Below are the code and all the weights of a small trained network. Each question names an input and a class and asks about switching units off, where a switched-off unit gives its printed mean instead of its output.

import numpy as np


def w(rows, s, z=0):
    codes = np.array(rows[::2]) - 128.0
    scale = np.full(codes.shape[1], s)
    scale[-1] = z or s
    return codes * scale


def f(y):
    return y / 2 * (1 + np.tanh(0.7978845608 * (y + 0.044715 * y**3)))


def log_softmax(a):
    a = a - a.max(-1, keepdims=True)
    return a - np.log(np.exp(a).sum(-1, keepdims=True))


def net(x, mask):
    res = np.array(x, float).reshape(1, 3) / 4 @ E
    y = f(res @ A[0][:, :-1].T + A[0][:, -1])
    res = res + np.where(mask, y, B[0][:, -1]) @ B[0][:, :-1]
    return log_softmax(res[-1] @ U[:, :-1].T + U[:, -1])


A, B = {}, {}
E = w([
[211,180,189,29,183,73],'x0',
[79,153,40,1,78,206],'x1',
[214,83,7,145,200,100],'x2',
],0.0093)
A[0] = w([
[156,158,146,83,156,118,128],'N0',
[25,133,60,203,96,176,73],'N1',
[120,128,166,107,103,117,169],'N2',
[164,137,191,168,168,118,3],'N3',
[101,149,152,123,85,123,74],'N4',
[148,169,128,123,129,126,65],'N5',
[103,148,132,114,77,91,140],'N6',
[96,142,109,63,132,138,69],'N7',
[100,138,79,18,96,163,43],'N8',
[112,170,168,117,103,144,121],'N9',
[133,128,188,181,132,123,56],'N10',
[49,136,230,75,93,162,151],'N11',
[182,150,181,3,154,118,71],'N12',
[101,143,85,158,84,98,48],'N13',
[175,147,84,132,143,151,155],'N14',
[192,132,3,106,160,107,149],'N15',
[77,153,181,102,98,121,121],'N16',
],0.015,0.0031)
B[0] = w([
[108,81,150,89,84,136,182],'N0',
[117,77,203,41,59,121,225],'N1',
[139,101,124,119,154,122,164],'N2',
[119,197,113,199,73,97,189],'N3',
[136,119,129,112,163,132,162],'N4',
[103,127,145,119,114,123,137],'N5',
[152,110,102,147,138,146,156],'N6',
[154,165,145,209,121,32,183],'N7',
[144,233,111,254,82,74,239],'N8',
[126,104,120,144,164,152,178],'N9',
[153,187,94,179,116,88,177],'N10',
[132,112,74,111,225,179,248],'N11',
[109,55,198,45,43,145,245],'N12',
[138,118,148,117,93,128,149],'N13',
[154,130,152,119,178,145,169],'N14',
[110,111,70,106,229,186,241],'N15',
[117,127,93,99,176,147,196],'N16',
],0.021,0.016)
U = w([
[133,120,67,114,248,166,203],'0',
[115,78,205,58,18,93,5],'1',
[153,222,104,227,87,21,198],'2',
],0.011,0.0015)

Each question gives the input, the list of numbers given to net, and the class t.
The units are the neurons (one row each of A and B). Each row of codes is followed by its name. A weight is (code - 128) times the scale printed after its matrix; where a second scale follows, it is the last column's (A, B and U).
mask holds one flag per neuron, in row order. A switched-off neuron (its flag False) gives its mean, the last column of its row in B, instead of its output. The means were averaged over made-up inputs and are rounded, as every weight is.
A unit's drop is (log p(t) with every unit on - log p(t) with that unit switched off) / (log p(t) with every unit on - log p(t) with every unit switched off).
The circuit of an input: a set's keep is (log p(t) with only the set's units on - log p(t) with every unit switched off) / (log p(t) with every unit on - log p(t) with every unit switched off). Starting from the 12 units with the biggest drops (on a tie, the unit counted first), units are removed one at a time, each time the one whose removal leaves the highest keep (on an exact tie, the one counted first), for as long as the keep stays at least 0.8.
units of the circuit, in order: the units of the circuit, biggest drop first
top k neurons: the k neurons with the biggest drops, biggest first
drop of u: that unit's drop, to one decimal
input [7,4,1], class 1: units of the circuit, in order : N12
input [1,-4,-3], class 2: top 2 neurons : N15, N3
input [8,3,7], class 1: top 4 neurons : N12, N11, N0, N16
input [5,7,0], class 2: top 2 neurons : N8, N7
input [-5,-5,-6], class 0: top 3 neurons : N12, N8, N11
input [1,-7,-6], class 2: top 3 neurons : N3, N10, N15
input [-7,-4,-8], class 0: top 2 neurons : N11, N12
input [-6,-5,-6], class 0: top 2 neurons : N12, N11
input [-5,1,-4], class 1: top 2 neurons : N1, N15
input [5,8,-5], class 2: top 2 neurons : N8, N7
input [-1,-4,3], class 2: top 2 neurons : N11, N15
input [-6,5,-7], class 0: top 2 neurons : N11, N12
input [-5,4,0], class 1: drop of N1 : 3.5
input [-7,6,-4], class 1: units of the circuit, in order : N1
input [-8,-5,1], class 1: drop of N1 : 0.3
input [-2,-8,3], class 2: drop of N8 : 0.0
